Below is a small trained network, with its code and all its weights. Each question gives an input and a class and asks what happens when units are switched off, that is, made to give their printed mean instead of their output.

import numpy as np


def w(rows, s, z=0):
    codes = np.array(rows[::2]) - 128.0
    scale = np.full(codes.shape[1], s)
    scale[-1] = z or s
    return codes * scale


def f(y):
    return np.maximum(y, 0)


def log_softmax(a):
    a = a - a.max(-1, keepdims=True)
    return a - np.log(np.exp(a).sum(-1, keepdims=True))


def net(x, mask):
    res = np.array(x, float).reshape(1, 7) / 4 @ E
    y = f(res @ A[0][:, :-1].T + A[0][:, -1])
    res = res + np.where(mask, y, B[0][:, -1]) @ B[0][:, :-1]
    return log_softmax(res[-1] @ U[:, :-1].T + U[:, -1])


A, B = {}, {}
E = w([
[132,120,119,132,130,139,125,131,120,130,121],'x0',
[138,125,136,126,126,117,134,135,130,125,121],'x1',
[130,143,143,122,125,125,122,119,136,122,130],'x2',
[122,122,148,128,118,136,18,238,157,150,183],'x3',
[177,220,88,141,128,112,137,135,125,251,117],'x4',
[162,88,109,207,85,163,152,101,254,149,130],'x5',
[121,131,124,128,129,127,124,127,131,127,125],'x6',
],0.018)
A[0] = w([
[116,108,158,138,128,152,86,161,138,86,170,127],'neuron 1',
[144,68,145,153,128,140,107,150,169,83,163,138],'neuron 2',
[160,146,108,158,120,133,130,143,179,190,117,2],'neuron 3',
[99,132,151,83,135,131,77,209,98,145,143,111],'neuron 4',
[138,124,134,141,126,119,162,126,134,125,138,76],'neuron 5',
[162,117,126,164,71,148,104,129,207,189,148,47],'neuron 6',
[99,92,146,156,100,156,104,145,182,98,144,108],'neuron 7',
[104,105,131,86,162,132,129,125,85,93,95,231],'neuron 8',
[121,169,122,109,147,97,80,161,71,147,148,130],'neuron 9',
[115,112,137,110,154,126,125,138,126,133,111,102],'neuron 10',
[138,137,136,138,138,156,58,247,173,145,184,95],'neuron 11',
[124,121,127,105,156,96,99,158,88,154,118,154],'neuron 12',
[87,86,159,156,121,132,105,110,113,66,102,235],'neuron 13',
[158,209,101,141,118,109,137,143,118,233,101,142],'neuron 14',
[114,104,159,107,145,123,116,140,71,85,142,162],'neuron 15',
[136,172,110,85,158,85,170,96,69,144,85,145],'neuron 16',
[109,123,130,108,149,116,190,55,78,93,101,225],'neuron 17',
[141,85,120,165,114,154,161,64,192,110,127,166],'neuron 18',
[97,143,161,115,169,126,138,100,68,116,114,193],'neuron 19',
[148,132,102,143,151,112,146,68,154,128,116,96],'neuron 20',
[131,110,129,86,124,137,162,122,91,84,176,193],'neuron 21',
],0.015,0.0079)
B[0] = w([
[107,157,64,90,141,80,109,151,88,112,100,198],'neuron 1',
[122,146,98,127,71,105,117,140,80,115,70,201],'neuron 2',
[97,131,145,153,168,144,160,162,182,222,146,178],'neuron 3',
[145,43,111,83,125,109,81,120,160,75,168,213],'neuron 4',
[126,111,118,109,147,135,135,105,140,132,128,138],'neuron 5',
[122,140,138,212,164,121,137,163,210,236,94,211],'neuron 6',
[135,152,106,133,73,80,132,115,80,171,83,196],'neuron 7',
[50,136,165,174,119,175,96,186,138,99,150,197],'neuron 8',
[183,99,181,81,133,183,91,158,106,73,163,201],'neuron 9',
[111,124,140,122,159,111,140,121,145,123,145,141],'neuron 10',
[118,131,161,130,123,106,39,254,162,177,119,251],'neuron 11',
[135,163,175,78,113,123,101,139,109,118,172,180],'neuron 12',
[76,89,157,143,110,108,166,141,194,125,108,203],'neuron 13',
[192,176,149,134,191,219,123,92,112,138,202,216],'neuron 14',
[76,122,164,143,154,80,105,171,149,121,161,194],'neuron 15',
[127,207,138,137,149,169,128,114,99,130,148,201],'neuron 16',
[99,166,187,194,114,185,175,133,136,152,128,216],'neuron 17',
[153,39,115,150,83,146,189,77,171,139,67,211],'neuron 18',
[73,166,188,146,144,144,110,147,121,156,152,191],'neuron 19',
[136,120,84,119,164,161,155,107,138,127,127,165],'neuron 20',
[56,105,159,161,114,151,105,158,124,112,127,178],'neuron 21',
],0.012,0.035)
U = w([
[50,145,174,206,129,154,115,167,171,157,134,128],'0',
[94,43,117,174,54,138,201,25,158,77,55,157],'1',
[53,79,125,90,112,61,80,146,106,33,151,235],'2',
[109,118,53,143,74,19,100,125,120,141,11,53],'3',
[116,218,144,143,145,194,136,61,5,77,167,205],'4',
[187,136,52,168,166,167,206,2,166,138,126,121],'5',
[210,112,141,62,139,155,71,134,113,97,205,6],'6',
],0.01,0.0023)

Each question gives the input, the list of numbers given to net, and the class t.
The units are the neurons (one row each of A and B). Each row of codes is followed by its name. A weight is (code - 128) times the scale printed after its matrix; where a second scale follows, it is the last column's (A, B and U).
mask holds one flag per neuron, in row order. A switched-off neuron (its flag False) gives its mean, the last column of its row in B, instead of its output. The means were averaged over made-up inputs and are rounded, as every weight is.
A unit's drop is (log p(t) with every unit on - log p(t) with that unit switched off) / (log p(t) with every unit on - log p(t) with every unit switched off).
The circuit of an input: a set's keep is (log p(t) with only the set's units on - log p(t) with every unit switched off) / (log p(t) with every unit on - log p(t) with every unit switched off). Starting from the 12 units with the biggest drops (on a tie, the unit counted first), units are removed one at a time, each time the one whose removal leaves the highest keep (on an exact tie, the one counted first), for as long as the keep stays at least 0.8.
units of the circuit, in order: the units of the circuit, biggest drop first
most important unit: the unit with the biggest drop
k most important neurons: the k neurons with the biggest drops, biggest first
drop when u is switched off: that unit's drop, to one decimal
input [-8,7,6,0,0,6,3], class 1: units of the circuit, in order => neuron 11; neuron 18
input [0,3,-3,1,8,-8,-5], class 6: units of the circuit, in order => neuron 9
input [-7,4,-5,0,-2,7,8], class 1: 2 most important neurons => neuron 18; neuron 11
input [5,-5,-2,0,8,3,2], class 5: units of the circuit, in order => neuron 14; neuron 11; neuron 8
input [-6,7,5,-7,1,-8,-2], class 4: 3 most important neurons => neuron 16; neuron 11; neuron 6
input [3,6,-8,-2,1,-7,-4], class 4: 2 most important neurons => neuron 11; neuron 6
input [0,-7,1,0,-2,8,-5], class 1: 2 most important neurons => neuron 18; neuron 11
input [5,-8,-8,1,-4,-8,5], class 2: 2 most important neurons => neuron 4; neuron 6
input [-5,6,5,6,-8,1,6], class 3: 2 most important neurons => neuron 7; neuron 2
input [7,2,-7,-1,1,0,1], class 4: 2 most important neurons => neuron 11; neuron 6
input [1,2,1,0,1,3,-2], class 5: 2 most important neurons => neuron 11; neuron 8
input [-1,-3,-3,5,2,0,4], class 6: drop when neuron 17 is switched off => 0.1
input [-7,2,4,5,7,0,1], class 6: drop when neuron 14 is switched off => 0.3
input [7,4,7,-7,1,-3,4], class 4: drop when neuron 11 is switched off => 0.4
input [1,1,5,-8,7,0,-5], class 4: most important unit => neuron 16
